In the rows, 128 means zero.
Here are made-up elements, facts about them, and rows of numbers that follow some of those facts. Name the element behind each unnamed row.

Some facts about the elements:
beklir (α 228) (β e)
grostil (α 228) (β d) (χ drure briplopin)
gruli (α 531) (β e)
kloru (α 673) (β a)
zopli (α 531) (β c) (χ muvan)
leren (α 546) (β a)
lika (α 18) (β a) (χ plaske drastus lakis skazik)
kastuk (α 546) (β c) (χ flopibris)
flesopo (α 18) (β c) (χ kebes)
vival (α 18) (β d) (χ mizi gepim grugru)
brelal (α 546) (β b) (ξ noguflas)
davan (α 531) (β a) (χ koti) (ξ gruli)
gepim (α 531) (β a) (χ duklu bevok) (ξ lorem)
nidu (α 531) (β b) (χ duklu trufun)
skedek (α 816) (β a) (ξ debrim)
dadople (α 531) (β d) (χ lakis)
gredu (α 546) (β d) (χ brokol koti grugru) (ξ lorem)
drastus (α 18) (β b) (χ flesopo)
vebam (α 673) (β b) (χ kopam flatrovek) (ξ stestis klotis bigi)
bebon (α 531) (β c) (χ vogron koti)
rokluflir (α 673) (β c) (χ keflus studrol stople)
vezon (α 531) (β a) (χ drikun zubrur bevok)
lugir (α 531) (β a) (ξ leren)
droklun (α 546) (β a) (χ fubal medel zubrur)
naruk (α 531) (β d) (ξ bebon)
skazer (α 531) (β a) (χ vuguk) (ξ brelal)
dimur (α 531) (β b) (χ satri skemom zekosko) (ξ kastuk)
brabruler (α 531) (β d) (ξ lanok bebon goskol)
bigi (α 531) (β a) (χ brokol) (ξ kastuk)
drure (α 546) (β b) (χ vogron)
laron (α 18) (β a) (χ klotis) (ξ kloru skazik gruli)
tugrom (α 228) (β b) (χ dagrir koti) (ξ nidu)
neskur (α 546) (β b) (χ medel)
tigrakla (α 673) (β b) (χ klotis lorem flopibris) (ξ kloru)
bevok (α 816) (β a)
skazik (α 531) (β b) (ξ debrim galel)
kagral (α 228) (β a) (χ kastuk klupus vogron goskol) (ξ galel)
tostin (α 546) (β a) (χ rokluflir koti)
flitram (α 531) (β c) (χ skazer bevok)
rufem (α 18) (β c) (χ koti)
vomek (α 673) (β e) (χ gredu davan trufun drifur)
skiper (α 816) (β b) (χ gepim)
fakli (α 18) (β e)
briplopin (α 531) (β d) (χ vogron)
mono (α 546) (β c) (χ stople koti)
mugrar (α 531) (β e) (χ duklu) (ξ gredu bigi)
momel (α 228) (β b) (ξ nistor gepim)
vili (α 531) (β e) (χ mokles zekosko) (ξ drikun zubrur)
skelos (α 531) (β c) (χ sotir)
fitis (α 228) (β b) (χ bigi dobel drifur) (ξ ploklak)
klagrubru (α 673) (β d) (χ bevok)
nufen (α 531) (β c) (ξ beklir fitis)
duskali (α 531) (β c) (χ lote)
dazabu (α 531) (β c) (χ davan flesopo)
goples (α 546) (β b) (χ zubrel kebes lorem)
fuba (α 531) (β d) (χ koti flesopo)
budra (α 18) (β a) (χ lote flesopo) (ξ lika metris)
lakis (α 228) (β a) (χ vival) (ξ gretre)
brurul (α 228) (β a) (ξ vili klute brelal)
trufun (α 546) (β d) (χ muvan vogron koti) (ξ lorem)
stoske (α 546) (β c) (χ debrim brokol) (ξ zabam skazer koti)
ploklak (α 546) (β b) (χ lanok studrol vogron) (ξ laron)
bralizu (α 673) (β a) (χ drastus nidu zekosko)
rido (α 228) (β b) (χ davan)
lubrodrul (α 816) (β e) (ξ lanok kagral lakis)
drifur (α 816) (β e) (χ drure koti) (ξ debrim)
rokla (α 531) (β c) (χ lorem nerur bevok)
plastetru (α 531) (β b) (χ satri brevan koti)
stonan (α 18) (β a) (χ goples keflus)
klotis (α 816) (β c) (χ klagrubru koti) (ξ klupus duskali)
kebes (α 816) (β e) (χ trufun)
kopam (α 673) (β e) (χ gredu)
gasur (α 816) (β b) (χ studrol)
skaliskos (α 531) (β e) (χ metris)
broge (α 673) (β a) (χ tregralo)
noguflas (α 531) (β b)
skemom (α 546) (β b) (χ satri brokol drifur brevan)
mizi (α 531) (β e) (χ tregralo) (ξ zabam)
medel (α 228) (β b) (χ koti)
satri (α 673) (β a) (χ davan koti)
flatrovek (α 228) (β d) (χ kastuk)
mago (α 18) (β d) (χ brabruler fuba koti)
rasti (α 531) (β c) (χ mugrar brokol rokla koti)
brevan (α 531) (β a) (χ drure koti)
goskol (α 228) (β a) (χ brorisko koti)
brokol (α 546) (β d) (χ kebes) (ξ nistor mokles)
griten (α 531) (β e) (χ flitram brokol)
lote (α 531) (β a) (χ lorem koti)
ridri (α 228) (β d) (χ fuba)
dobel (α 531) (β c) (χ drure) (ξ bebon)
tregralo (α 531) (β a) (ξ zubrur)
klute (α 673) (β c)
kogrum (α 531) (β c) (χ gredu laron)
galel (α 531) (β b) (ξ briplopin)
gretre (α 18) (β c) (χ davan)
klupus (α 546) (β a) (χ ridri vival) (ξ zubrur brelal)
droros (α 673) (β a) (χ noguflas)
grugru (α 228) (β e) (χ muvan) (ξ lika)
dagrir (α 816) (β d) (χ satri galel)
brorisko (α 18) (β b) (χ studrol)
fluker (α 546) (β c) (ξ bebon)
suzel (α 228) (β c) (χ davan drure koti)
vuguk (α 18) (β b) (χ skemom)
vogron (α 531) (β b)
nerur (α 531) (β a) (χ trufun) (ξ kagral lorem duskali)
zekosko (α 531) (β b) (χ davan)
plodrus (α 546) (β b) (χ satri)
flopibris (α 673) (β b)
lanok (α 673) (β b) (χ bevok flopibris)
fubal (α 531) (β e) (χ muvan davan trufun)
molo (α 18) (β d) (ξ zoril)
zabam (α 546) (β a) (χ busta grugru flopibris) (ξ flatrovek)
zoril (α 228) (β c)
sotir (α 673) (β b) (χ zubrel vomek)
ketur (α 673) (β b) (χ gredu)
gesti (α 531) (β b) (χ tigrakla) (ξ fuba)
debrim (α 531) (β a) (χ tregralo)
metris (α 546) (β a) (χ lote koti) (ξ vival lubrodrul)
simin (α 673) (β e) (χ bevok koti rido)
busta (α 531) (β b)
keflus (α 546) (β b) (χ koti)
gogu (α 546) (β e) (ξ kopam)
koti (α 531) (β a) (ξ nidu)
duklu (α 531) (β d) (χ satri davan)
gratrer (α 816) (β a) (χ koti) (ξ gruli)
flozo (α 531) (β b) (ξ rufem)
lorem (α 816) (β b) (χ davan vogron bevok koti flopibris) (ξ briplopin)
muvan (α 228) (β a) (χ satri davan)
zubrur (α 673) (β a) (χ zoril)
stestis (α 816) (β b)
plaske (α 228) (β c) (χ vuguk koti)
mokles (α 531) (β a)
dratu (α 18) (β d) (χ lote plodrus simin koti)
nistor (α 18) (β a)
stople (α 546) (β a) (χ trufun)
drikun (α 531) (β e) (χ koti)
zubrel (α 228) (β a)
studrol (α 816) (β d) (ξ flatrovek gepim)

Some elements and their rows:
flitram: [ 86 126 128 128 121 128 133 124 129 110 109 128 124 124 117 133 120 126
 153 121 124 135  92 129 129 144 118 144 141 131 117 125 128 129 129 147
 106 145 132 132 140 121 123 134]
kloru: [110 107 113 140 135  94 113 100 130 128 115 116 124 131 124 139 122 118
 119 122 146 109 104 129 139 147 124 134 136 141 116 120 140 131 120 127
  82 142 146 132 142 121 121 119]
rido: [154 143 142 109 116 182 153 134 148 121 123 126 131 117 116 128 123 135
 156 123 110 152 140 100 126 131 129  78 113 101 130 118 123 115 145 126
 179 127 126 133 136 123 129 115]
zubrur: [121 103 110 142 138  86 113  92 136 127 116 117 124 129 123 142 121 116
 119 118 139 116  98 139 142 153 127 135 121 142 133 131 133 122 116 120
 103 147 143 136 142 122 121 120]
noguflas: [144 148 147 114  96  51 166 146 148 127  85 132 185 160 105 107 127 116
 144  92 132 139 142 138 143 159 129  16 145 147 137 130  76 153 151  82
  83 239  92 118 139  99 129 164]
neskur: [147 126 146 139 143 149 128 110 148 137 131 125 137 141 113 128 125 139
 131 121 120 142 142 147 130 127 133 125 106 119 131 128 107 116 131 114
 177 147 122 135 147 124 120 116]
duskali: [ 86 125 131 129 122 131 133 123 126 112 110 128 123 122 118 136 125 124
 150 118 120 137  90 132 129 141 121 151 149 129 122 123 135 130 129 150
 105 148 128 129 140 117 122 132]
suzel: [115 135 133 101 105 178 164 135 132 111 112 135 115 115 121 139 124 125
 166 114 105 144 104 104 128 139 120 142 119 102 130 117 137 121 142 146
 122 139 133 128 136 119 134 109]
skemom: [138 130 147 136 138 150 128 118 146 135 129 121 137 143 113 123 120 142
 134 128 129 136 149 136 129 124 127 114 111 122 111 124 106 124 133 114
 158 139 129 135 147 128 121 117]
flesopo: [ 80 133 125 128 152  97 126 126 125 131 118 127 135 147 128 134 137 126
 135 119 124 117 102 134 124 138 112 189 136 138 120 137 115 138 107 154
 142 136 122 135 144 128 117 135]
lika: [101 132 128 130 150  87 115 117 118 139 117 111 137 145 133 141 135 122
 128 133 135 106  96 140 126 132 120 172 149 144 137 122 123 140 108 144
 136 125 121 132 141 133 119 122]
bralizu: [110 107 116 138 143  96 115 100 129 129 116 114 122 129 124 139 129 117
 118 117 142 110 101 131 138 145 126 148 141 142 120 117 149 133 120 124
  84 143 145 131 141 118 118 116]
lugir: [106 123 128 130 116 115 120 115 124 115 107 110 126 123 122 139 113 123
 147 136 137 125  90 132 132 141 125 112 149 138 131 117 131 131 128 134
 100 133 131 130 137 128 126 122]
mizi: [143 136 133 130 112 129 120 139 140 116 109 130 131 126 108 127 131 133
 139 131 127 129  93 148 126 137 133 124 145 145 129 100 110 124 132 140
 110 126 122 130 139 139 127 142]
vomek: [136 116 119 142 127 105 105 121 146 128 119 131 131 133 114 129 134 126
 109 117 131 122 120 141 131 139 134 124 128 148 107 128 127 127 115 126
  91 135 133 129 140 123 121 139]
drikun: [136 131 133 133 111 124 112 134 143 116 112 126 134 125 112 130 125 129
 136 129 121 141 103 146 126 134 136 103 135 144 130 129 115 123 121 130
 118 129 117 128 136 130 127 143]
stoske: [107 124 137 126 128 147 145 119 130 125 117 134 118 143 114 134 125 133
 145 119 127 121 105 143 132 136 117 193 120 124 117 105 113 128 137 141
 103 152 139 132 149 130 126 111]

Which element is each row?
No name comes twice in this set of rows, the named rows included.
[133 134 131 104  97 163 149 126 129 115 109 117 119 115 126 144 110 123
 162 134 121 133 105 102 133 138 124 100 121 111 138 113 135 123 140 133
 115 125 136 127 133 128 140  99]	goskol
[132 113 113 137 140  99 128 103 126 128 112 127 117 131 117 138 137 122
 121 118 150  94  81 141 141 153 124 183 151 141 131  73 131 124 137 144
  82 143 151 135 147 134 118 116]	broge
[ 97 122 137 129 127 147 138 117 131 126 118 131 121 142 117 134 120 130
 143 120 124 129 114 139 131 133 118 176 116 123 112 126 119 130 129 135
 103 152 136 130 147 122 127 111]	mono
[114 121 137 131 117 134 124 110 124 131 115 114 124 140 123 140 110 129
 139 139 140 116 114 138 134 130 123 140 124 130 118 116 121 133 128 125
  92 139 138 127 144 130 131 101]	zabam
[130 130 123 102 109 161 163 124 146 106 111 136 117 117 119 139 114 124
 169 113 102 151  98 112 133 151 120 126  84 108 149 137 115 108 136 131
 152 141 134 139 138 128 138 113]	zoril
[162 142 137 104  94 174 143 147 147 115 112 133 126 118 115 133 124 130
 152 126 106 146 117 116 124 131 134  94 111 119 134 118 121 118 136 129
 129 119 123 126 132 132 140 119]	beklir
[161 143 137 104  91 175 143 147 146 116 112 133 126 119 115 132 123 131
 152 128 108 144 118 114 124 130 133  95 112 117 131 116 120 118 137 132
 125 118 124 126 132 133 140 119]	grugru
[156 143 144 110 116 185 154 134 145 122 123 127 130 116 117 130 127 135
 155 121 108 152 138 102 126 129 131  87 121  99 132 112 128 115 147 131
 177 128 124 131 136 121 128 114]	fitis
[133 134 133 104  97 166 151 127 126 117 110 118 118 114 127 145 114 122
 161 132 120 132 104 104 131 135 125 108 128 109 140 109 139 123 141 136
 113 127 134 125 133 126 139  99]	kagral
[120 128 127 128 119 117 129 118 123 115 104 117 122 124 117 138 119 126
 149 136 142 115  76 138 134 145 124 140 155 138 138  88 123 127 138 144
 101 133 137 133 141 138 126 122]	debrim
[ 98 122 135 127 125 142 138 118 133 124 117 130 121 142 117 132 117 132
 145 122 127 127 116 138 132 135 116 169 110 125 108 126 114 130 129 131
 103 151 139 133 147 126 128 113]	fluker
[134 133 136 133 112 130 114 136 139 118 112 127 133 124 112 130 130 129
 135 129 121 138 102 146 124 131 136 114 146 142 128 119 122 126 125 136
 112 130 117 125 136 128 126 141]	griten
[ 91 109 113 138 139 106 127 109 134 122 116 132 121 132 119 133 130 122
 125 106 133 119 106 126 136 151 117 165 128 134 101 128 135 130 121 140
  86 153 146 135 145 115 117 130]	klute

Now the same elements, written a new way:
Known rows:
satri: [122  87 162 116 124  66 163 211 141 151 150 138 110 136 118 159 165 172
  90 148 118 148 117 111 137 127  67  82]
brokol: [148 114 121 119 133 118 156 155 107 180 152 133 114 120 115 130 124 182
 105 139 120 112 130  98 141 127  81  95]
klotis: [135  83 124 112  99 108 199 202 109 105 134 137 122 130 121 128 171 148
  98 129 123 141 137 150 113 132 110 100]
metris: [145 127 134 119 128  80 161 194 133 138 118 147 114 135 110 170 141 169
  70 146 140 135 113 130 136 133  63 106]
duskali: [139  92 137 136 135  88 152 168 150 118 123 129 155 123 124 140 137 160
  68 152 133 145 106 132 173 119  63  94]
vival: [163 106  85  85 104 116 223 201 109 122 135 148 104 121  76  91 181 197
 136 126 132 104 132 110  71 122 123 114]
zopli: [141  91 125 138 138  92 142 174 152 121 138 133 151 121 128 141 136 164
  71 163 122 138 115 130 174 114  68  99]
tostin: [143 121 133 123 126  93 164 195 139 130 110 154 118 135 101 175 144 171
  64 149 138 139 111 127 138 132  58 109]
vuguk: [143  71 101 110  82 120 213 210 134  91 129 114  92 112 118 103 166 172
 105 105 114 108 145 135  65 124 121 106]
mizi: [149  98 117 126 148  80 149 175 144 142 150 151 151 133 105 128 134 173
 103 161 129 116 112 114 182 116  75 112]
debrim: [148 104 133 141 149  67 149 201 145 158 149 166 123 136 113 164 142 188
  97 162 115 124 112 123 175 130  65 113]
stople: [134 117 135 113 124  82 160 191 131 145 130 154 104 134 120 171 139 170
  76 145 137 141 110 123 136 138  61 110]
briplopin: [138  99 126 123 143 119 157 160 121 164 131 149 132 112  94 139 116 185
  85 145 138 135 121  90 176 130  55  79]
drure: [134  84 134 136 118 119 154 174 135 140 152 110 109 107 139 136 121 157
  71 118 120 109 127 133 146 129  84 102]
sotir: [131  50 143 133 127 116 169 205 143 128 148 124 145  98 118 130 146 159
  89 122 119 130 121 134 169 129  79  76]
lubrodrul: [160  78 109 102  94 108 199 219 112 115 137 143 110 124 104 125 166 174
 112 120 122 157 139 124 124 118 104 113]
stestis: [154  62 120 116  97 119 202 217 128 113 131 131 110 114 111 115 161 166
 105 103 122 136 143 143 128 120  98 111]

Rows to name:
No name comes twice in this set of rows, the named rows included.
[150  89 136 129 139  67 159 201 140 153 142 164 122 133 106 171 129 185
  80 153 129 152 113 123 183 123  52 117]	lugir
[147  77 121 138 136  79 149 173 143 126 148 136 143 124 126 138 128 169
  77 146 126 150 114 129 190 112  64 118]	nufen
[145 101 145 129 135  61 144 191 149 159 143 147 108 136 121 163 132 190
  78 157 123 148 111 113 172 117  48 115]	mokles
[131  90 129  88  91 122 211 176  88 150 141 143  93 119  91 114 148 178
 110 107 138 147 144  97 110 134  93  95]	studrol
[131  71 130 126 137 100 173 199 120 140 147 148 142 119  99 140 152 167
  97 148 114 136 116 111 173 128  88  85]	kopam
[169 108  95  99  96  83 209 237 140  92 110 158  87 141  80 137 196 196
 109 143 124 124 123 135  58 122 106 118]	lika
[140 115 137 128 145  72 152 188 153 135 116 161 139 135  96 172 140 170
  73 162 146 135 102 123 166 132  51  97]	vezon
[106 104 181 118 133  58 154 154 120 170 160 137  89 144 142 160 114 158
  75 148 132 140 117 106 153 142  54 101]	koti
[140  84 102  97  86  91 206 202 118  90 142 113  86 134 131 110 168 173
  97 125 111 133 137 133  59 129 122 116]	flesopo
[149  89  91 103  89  86 216 231 111 110 127 151  71 135  96 150 170 196
 100 120 119 140 135 129  74 132 103 125]	nistor
[141 124 124 109 131 119 159 158 116 166 140 130 120 112 110 129 136 178
  90 142 138 124 123  93 135 128  70  90]	trufun

